Table B holds the same points as the rows below and some others, measured another way and shuffled. Each row below is followed by which row of B it is.
B (72 x 29):
[[ -21 -251   29  -25 -175  -18  109   15  194  222  -58  125  -81 -145
  -318   69  120  109   39  -24  101  219  314   78    2  -11   24   29
  -183]
 [  -9  -38  -98  -69  -10   80  -15    3    5  -32  -67  104   98  -37
  -100  -40   21   61  -19    6  -43   78   12   22  -39  -62   59   16
    37]
 [ -25 -259   79 -136  200   58 -142  -10  193  228  -96  230  -22 -399
  -230  -19   33  205   -1   -1   54    5   16  -91 -169  -58   50  109
   161]
 [-140   17   77 -110 -121  151   96  144  124  -23   77  158  -59   47
    48  -90   16  177 -161  419  126   10   17  -91 -247 -128   99   21
  -382]
 [ -51 -177  -48  -39    7   53    9    6  108  169  -74   85  -11 -191
  -187   51  100  105  -50   80  112   56  163    4  -32 -109  174 -123
   -42]
 [ 101  331 -208  -24  -34  226   22  -61  -23 -475  -53  117  259  489
   192 -187 -171   15   26   -7 -366  143 -281   68   89   -2   28  236
   230]
 [   0 -219  -35  -40   41   52  -13  122   54  255   42  209   92  -83
  -308   96  -86   33  -36 -130  -32  141  225   60  -44  -46  149    6
     7]
 [  60 -217  241  -68  306   -6   52   46  225  360  -34  166 -157 -326
  -257   77  -70   54  -42  161   51   40  311   17 -216 -158  286   85
   -67]
 [ -31 -144 -172 -142 -165    0  -89  -35 -149  -61 -123    7  188 -284
  -273  -65  227   58   38 -190   50   88   18    7  -98   16 -198    3
     7]
 [-115 -267   88  -54   21 -119  155  216  113  449  -36  474 -163   34
   -93  -19 -331  -18 -134  171  -36  201  184  234  106 -273  278  -17
  -114]
 [ -50 -136  -66  -60   75   47   -9   64   11  138  -55  110   39 -150
  -139   24   13   36  -95  101   50   25  115    4  -80 -162  206 -131
   -30]
 [ 138  148 -378   -2  209  290 -250 -283  -68 -492 -225 -409  315 -257
   -92   21  474   66   35  -58  -19 -155  -45 -305 -184   -1  134 -249
   398]
 [  30   -9  -95    6 -110   67   90  -93  116  -13 -111  100   40  108
   -75  -25   -2   81   54  -15  -67  169   14  166  181  -30   80   59
    50]
 [ -48  -59 -136  -80  116   82  -62   77  -65    2  -57   94  112 -103
   -66  -24    0    5 -129  107  -12  -13   40  -55 -130 -179  200 -152
    47]
 [ -32  145 -223  -83 -131   47   61  -54 -343 -162  -82 -126  218    6
    16  -87   77  -71  -77   84   53  -23 -127  222   49 -127   77 -165
  -157]
 [ -48 -203   -5  -54   69  129  -74   95  316  123  -28  369  -15    3
  -131  -13  -96  204  -35   22 -103  141   69 -138  -68  -56  112  116
   174]
 [  86   64   98 -181  123   81  -56  -99   27 -158  -90  117   88 -159
   -69 -176  -18  114   71    7 -123   35 -174    8 -209   19 -135  376
   101]
 [  30  -68  -86 -137   62    8  -61   82 -146  -72  -58  107  164 -159
  -195  -77    4  -55  -33  -88 -106   83   82  -29 -231  -80  -42   77
    38]
 [ -15   -4 -127  -22   42   83   24   20  -22   25  -56  115  102   79
   -25  -13  -87    2  -73   70  -60   60    2  109   64 -142  228  -84
    53]
 [ 175 -167 -376   54  310  209 -303 -130   31 -188 -183 -334  279 -443
  -451  224  506    0   31 -287  -19  -35  419 -434 -289   -3  220 -352
   449]
 [ -17 -159   87 -160  166   39  -82  -35   13  214  -70  118   31 -399
  -198  -25   26  137  -11   29  108  -53  -46   49 -147  -71   51   77
    26]
 [ -88   12  -31 -182 -112   -2   -2   49  -23 -100 -113  434   75  143
   121 -291 -252   99  -10   41 -198  158 -347  147   65  -89 -163  305
   112]
 [ -97  -29   58 -125 -184  -98  211   20 -182  230  -38  138  -21  -60
   -40  -90 -124  -11  -67  179  143   74  -65  423  126 -161   66   11
  -370]
 [ 171   14  -20   85  338  307  -92 -137  503 -147  -93   23  -13   21
   -87   89  105  207   56   98 -167   44  177 -314 -140   -4  329   91
   375]
 [  63  306 -289    4  -28  141   96   -5 -308 -316  -23 -100  291  358
   116  -56 -102 -175  -91   66 -182   42  -87  202   89 -148  239 -139
   -15]
 [ 136  306 -142   26   43  226   59  -97  115 -393  -68  124  167  495
   185 -138 -190   28   41   48 -369  155 -197   74  127  -23  142  235
   258]
 [ -67 -176   18 -132    9   31  -47   -1   63  141  -80  154    9 -288
  -168  -49   71  156  -30   59  103   20   -4    3 -108  -68   10   36
   -29]
 [  80  -78   15  -16   79   -3  101   69   84   59  -50  121  -16    6
  -180   20  -56  -65  -26   48 -118  181  299   42 -106 -127  175   48
   -47]
 [  49   16  -32   58  249  162   68   45  164  101    2   97   -5  126
   -19   93 -137    3 -117  226  -78   26  175    9  -17 -205  489 -130
    51]
 [  44 -102 -180   -6  -34  -37   80  264  -93  -94   -7  142  118  147
  -254   23  -43 -234 -106  -68 -238  284  488  -89 -227 -167  127  -84
   -78]
 [-145 -311  393 -259  -37 -216  152   69   27  611  -40  415 -229 -454
  -190 -128 -214  148  -31  189  241   60  -58  394  -37 -141  -69  286
  -377]
 [ -62 -208  -30  -78  135   36  -38   74   -7  233  -43   41   11 -343
  -223   75  100   43 -125  131  164  -37  209  -51 -189 -182  243 -215
   -98]
 [   0  -24 -171  -27 -240  107   25   -1   99 -191  -66  112  116  149
  -126  -59   99   96   42  -78 -111  227   67  -27   18   35  -88   91
    10]
 [  20 -108  -54    8   80   53   50   10  117  108  -83   85   -6  -53
  -151   59    6   20  -38   73  -17   99  206   37    0 -133  251  -88
    27]
 [ -46 -324   56 -126  103  -13  -89  -24  105  297 -121  105  -42 -523
  -324   43  171  159   -5    5  184    0  153  -40 -157  -81   53  -41
     4]
 [ 128   50  -66 -103  152   50  -32 -120 -247 -105  -91 -280  186 -376
  -238   18  237  -74    8  -20   71  -77  115   41 -253  -58   72  -61
   -70]
 [  33 -172  -79   52   44   35   80    6  119  196  -69   17  -10  -86
  -254  149   70   -5  -30   16   44  125  351   63   39 -120  302 -180
   -27]
 [  26  100 -305   65   28  165    8  -13   54 -280 -138  -12  119  237
    67  -14   69  -20  -83  131 -157   91   88 -104   37 -169  291 -224
   182]
 [-222 -253  151 -207   14   -3    0  226   28  446   74  472  -58 -186
   -68  -88 -266  182 -179  219  141   -4 -113  129  -92 -190  105   59
  -211]
 [ -19   -2  148   26  -23   75  193 -251  462  189 -196  254 -259  117
   168  -77 -129  299   77  325   42  101 -218  296  408  -92  244  171
    74]
 [-285 -338  185 -199  -78 -139   61  216  307  367 -141  749 -304  -59
   103 -263 -316  232 -140  364    2  178 -143   60   24 -289    1  183
   -54]
 [  23  -76  -81  -94  249   -7  -33  135 -181   70  -52   76  117 -182
  -163    1  -72 -151 -134   51  -69    9  189   -7 -234 -236  243 -131
    21]
 [-192 -498  120 -198 -225 -319   60   13  153  451 -304  531 -245 -420
  -229 -186  -40  160   56  -32  105  269    7  246  164 -144 -241  173
    -4]
 [ 158  315 -291   51   16   61  145 -145 -279 -437 -175 -338  198  174
    50  -34  153 -254  -25  121 -134   52  129  125   13 -178  253 -220
   -35]
 [ 186  207 -384  -24  284  291 -292 -297  -61 -618 -267 -350  347 -194
   -41  -51  415   52   69 -110 -164 -125 -117 -352 -214    7   71 -117
   553]
 [-255 -385  -77 -115 -296  -16  -17   70   85  396  -61  295  -27 -260
  -221    0   84  261  -68   16  272   89  -16  120  144  -68  -38 -139
  -157]
 [  25   55  -48   17   54  121  106   51  134  -23  -13  168   10  253
    38  -11 -157   14  -73  183 -135  122   72   65   33 -143  288   11
     0]
 [-198   65 -200 -189 -303  -78  117  200 -538    3   27  193  243  142
    66 -199 -217 -137 -190   78   19   59 -238  387   85 -213  -39 -110
  -340]
 [  -6  141 -156    1 -152  171   75  -21   85 -219  -37  139  119  354
    92  -96  -78   93  -11   87 -159  152 -123   81  130  -35   82   86
    34]
 [ -32 -101  -47  -15  -83  106   60   41  116   84   -2   70   17  -26
  -165   55   81  101  -53  105   79   94  184    1  -46  -66  154  -75
  -153]
 [  -5   99 -177  -49  -63  131   -6  -51   -9 -178  -86  137  164  190
    56 -119  -75   77    0    6 -143   92 -202   99  119  -50   50   72
   146]
 [  32 -155 -122   27   27   13   49   12   70  156  -96  104   41  -13
  -222   92  -14  -21  -11  -75  -58  167  246  106  104 -111  237 -114
    83]
 [  51  -23  -47  -20  -32   48   76  -25   74   27  -71  152   57   95
  -112  -21  -83   32   31  -40 -110  172   54  161   99  -47   98   98
    50]
 [ -62   19 -191  -98 -216   88  -20  -57  -44 -187 -115  114  156   52
   -11 -145   70  121   12  -27  -41  109 -196   64   78  -12 -116   60
    50]
 [-122  -84 -125 -186 -177   42  -83   33 -107  -89  -91  194  147 -132
   -71 -176   63  136  -33  -19   20   61 -196    3  -83  -38 -196   76
    -9]
 [-143 -110 -188 -114 -283   46  -14   73  -87  -77  -56   87  123  -86
  -132  -80  173  101  -71   34   98  100   13  -34  -76  -55 -107 -105
  -167]
 [  -5   13 -103  -74   47  106  -27  -19  -38  -57  -68   60  121  -48
   -45  -54   13   56  -44   64  -30   15  -55   25  -52  -92  108  -20
    49]
 [ -91  -30  -84 -106    4   80   -8   72 -104   55  -12  127  114  -57
   -34  -60  -58   54 -123  130   44  -13  -75   66  -60 -147  134  -82
   -78]
 [ -76  -50 -172 -175 -345   26  -45   -2 -124 -227  -95  137  202  -50
  -139 -197  142  112   51 -158  -48  178 -153   28  -55   70 -367  179
   -44]
 [-242 -145   54 -205 -239 -168  154  177 -117  223  -89  452  -99   -9
    75 -248 -242   29 -143  260   59  139 -158  294   70 -263  -47   56
  -296]
 [  44   33 -256    8   17  124  -41  -25  -30 -141  -96   83  203  150
   -58  -17  -31   -7  -12 -101 -179  115  -19   42   96  -70  151  -59
   238]
 [ -92 -191  104  -23   87  138   38  225  384  225   86  401 -133   91
   -82   25 -166  179 -141  260  -38  131  222 -165 -166 -149  274   53
   -82]
 [  34  -97  -82   41   63  110   40   55  181   74  -28  122   22   75
  -156   80  -16   36  -47   43  -78  141  249  -33  -12  -96  268  -66
    47]
 [ -20   78 -170 -132  128  169 -174  -57   -9 -277 -149  154  184  -23
    93 -191   -3  135  -29   48 -154  -33 -310 -127  -99  -86    1   85
   328]
 [ 155  166 -244  -77  138  185 -136 -205 -361 -266  -70 -432  393 -310
  -221   51  316  -49   38 -170   57 -155  -39   24 -175   37   62 -145
    76]
 [ -25   41 -241  -26    2  130  -35   15  -82 -123  -77   69  186  109
     0  -41  -18    5  -84   34  -87   42  -60   26   44 -126  177 -139
   118]
 [ 162  256 -235  120  315  354  -33  -16   89 -236   46  -46  242  392
    65  104 -143  -31  -84   74 -278   -6   49  -70   13 -103  520 -118
   296]
 [  -6 -252  103 -138  176  -34  -66  -64   60  281 -135   95  -42 -517
  -274    6   97  116    5   24  148  -28   82   38 -148  -93   69   34
    28]
 [  52  -65    0   20  106   90   62  -67  181  163  -67   96  -11  -11
  -118   67  -51   80    5   65  -13   80  107  123  101  -85  278   -2
    65]
 [  68   58  -57   -4   33  116   57  -32  124  -80  -59  154   67  190
   -15  -43 -115   49   14   33 -176  146  -11   88   73  -57  148  125
   122]
 [ 214  111 -302  -13  368  280 -288 -284  -41 -419 -213 -388  320 -341
  -186   60  418   52   75 -152  -77 -152   19 -321 -253   27  153 -146
   497]
 [-181 -129   44 -178 -181 -137  140  133 -152  230  -66  324  -52  -75
    -2 -173 -178   12 -119  199   89  100  -94  299   51 -213   -7   22
  -286]]
Rows of B count from 0, top down.

[  45  342 -127  188  122 -449 -282   10  125 -187  231 -214  475  341
  -36 -304   -7  113  246  135  478 -553  302  405 -488  166] -> 29
[ 194 -235  -23 -236  186  345 -403  117 -444   50 -168 -357  169  -83
  127 -302 -186   42 -165  193  128 -133  102  161  308    9] -> 23
[ -71 -156  131  110 -167    8  -17  -53    2  102  -98   44   86  -24
  -15 -190  115  -88 -124 -178    8   23   69 -184  -23  -13] -> 34
[  91 -115  -70  -50 -167  -65   26 -117 -156   -6  -54 -142  -89   10
  -33  192  -89 -185   31   76   66   77 -116  174  -30 -120] -> 53
[  62 -123 -166   86   11    0  139 -267 -394  102  176 -309 -235  -78
 -122   71 -165  124 -288  -55   33 -149   48  109  -67  176] -> 21
[  18  -30  -33 -190  -46    2 -279   64 -140   13  -97  -68  179    5
   38  -98 -150 -113   66   68   -8  -37   24  149  -37  -49] -> 49
[ -32   49  -16  199 -101 -189  126 -359 -136    8  119 -340    6   80
 -122   70 -179  -89  -67   50  180 -233   36   60 -297  -39] -> 58
[  51 -164  118  231 -191 -111  140 -241  -39  -58   -9 -138   86   67
   36  -21  211 -118 -101 -106  268  -84   20   -9 -224   38] -> 42
[ -14 -103  -13  -17  -72 -132  -56    7   -7  100   83  130  -83 -114
   10 -160  -19  -17  -36 -208 -137   55   26  -36 -110  221] -> 10
[  -7  -34 -119 -140  -63  -53 -131    2 -175   28    5  115   -7 -111
   13   79  -38   69  -24 -186 -119   45  -24   87  -81  125] -> 18
[ -55    2  234  359  -29 -166   92 -198  330   13  -79  202   -8 -144
   34 -125  192   59   24 -373  141  141  -62 -512    6  -42] -> 70
[-102  128  -81  186  -77 -186  -90   46   94   28   43  131  197  132
 -139 -126  178  152    8 -214  130 -165  210   33 -146   39] -> 41
[ -67   79  -30  -76    4  -16 -246   66    2  159  -76 -122   54    0
 -127 -191 -352 -126  101  143  -78   -4   49  -39  135 -239] -> 3
[ -98  -86   76  138  -82   83   -3 -120  -92  113  -93    8   50  -82
  -65 -109   71   78 -202 -246   14  -24   85 -254   48  -28] -> 2
[  16 -131  -91  -65 -165  -88  -14   61  -52  113   -5  116 -168  -55
  -73   23  -26 -100    4 -104 -142  171  -40   79   40   25] -> 57
[  22  -57 -125  -72   24 -157  -12 -183 -249   21  220   26 -147 -226
   63   27 -122  153 -131 -269 -142  -59  -20   77 -290  436] -> 60
[ 217 -114 -105 -195  114   13 -313  175 -159  -42  -62 -101   54  -36
  113 -139  -81    1   87  122  120    7   -4  272  146   60] -> 46
[  70  147  105  166  231 -167 -182 -140  180 -142  -42   84  132 -184
  169  -96   26  220  151 -237  250    8  -81 -267  -13   52] -> 69
[  35 -351  -94 -137 -252  366  -86  126 -468  178 -237 -226   60  121
 -149  -25   78 -133 -309  115   22  -14  141  225  295 -218] -> 20
[  18   27  -71 -144   87  -61 -285    0 -177  -15   55  -23  174  -97
  100 -166 -134  110   -3 -110  -14 -149   81  106 -170  234] -> 62
[-134   23  -99   22 -115 -166   -6  -63  -49  135  126  161  -85  -94
 -116  -23  -59   71  -73 -280 -206    3   63  -50 -182  179] -> 13
[ 194  -94 -126  -79  352   75 -155 -199 -443    7  171 -343 -144 -277
  125 -137 -309  305 -217  -36   74 -191   18   80   29  385] -> 25
[-142  -75   85  117 -165  167  -67  -63 -131  104 -195  -13  228   24
  -89  -93  150   36 -214 -194   68  -75  148 -200   61 -165] -> 67
[ -46  -15   22  159 -230 -149   76 -194  -37   -4   -9 -134  111  139
  -96   52   41 -151  -21  -20  169 -118   40   59 -236 -107] -> 8
[ -63  -17  124  171  -95  -92   -8 -102  152   43 -104   92   39  -56
  -23  -76   69  -44   27 -188   68   92  -19 -266   11 -119] -> 26
[ -85   40 -275  -42 -312 -282  118  -33  -89   76  134  164 -193   67
 -230  334  -28  -77   55 -140 -183   89  -37  288 -253   29] -> 47
[  32   60  -60  216  -98 -104  -68   -6   -1  -47  -52 -202  252  285
 -146  -81  150  -13   31  108  403 -237  177  197  -45 -200] -> 17
[  85   36  129   97   79 -216 -197   32  288 -113  -69  197  147  -90
  182 -197  137   28  224 -184  184   99  -64 -153  -36   62] -> 33
[ -89  -25  129   -9 -318 -344   80 -102  357  -19  -98  486 -130 -183
   81  237   80 -272  283 -350 -223  455 -317 -258 -217  -68] -> 45
[-128 -108  -99  -36 -152  -33   37   -6 -107  238   53  199 -236 -171
 -148  -13  -74   36 -157 -289 -332  146   27 -125   20  117] -> 38
[  53  159  137  145  256 -326 -245   33  448  -36   52  213   32 -187
  155 -380  -90  100  303 -196   88   85  -47 -312   -4  139] -> 61
[ -25   77   -8  198 -124 -310   81  -89  257    0   36  157  -87    7
  -84   64   63  -51  161 -169   72  116  -72  -93 -109  -70] -> 59
[  72   58   -4   81  204  -66 -286  -21 -111  -45   77 -240  312   51
   74 -389  -45  174  -42    5  301 -366  231  101 -133  204] -> 27
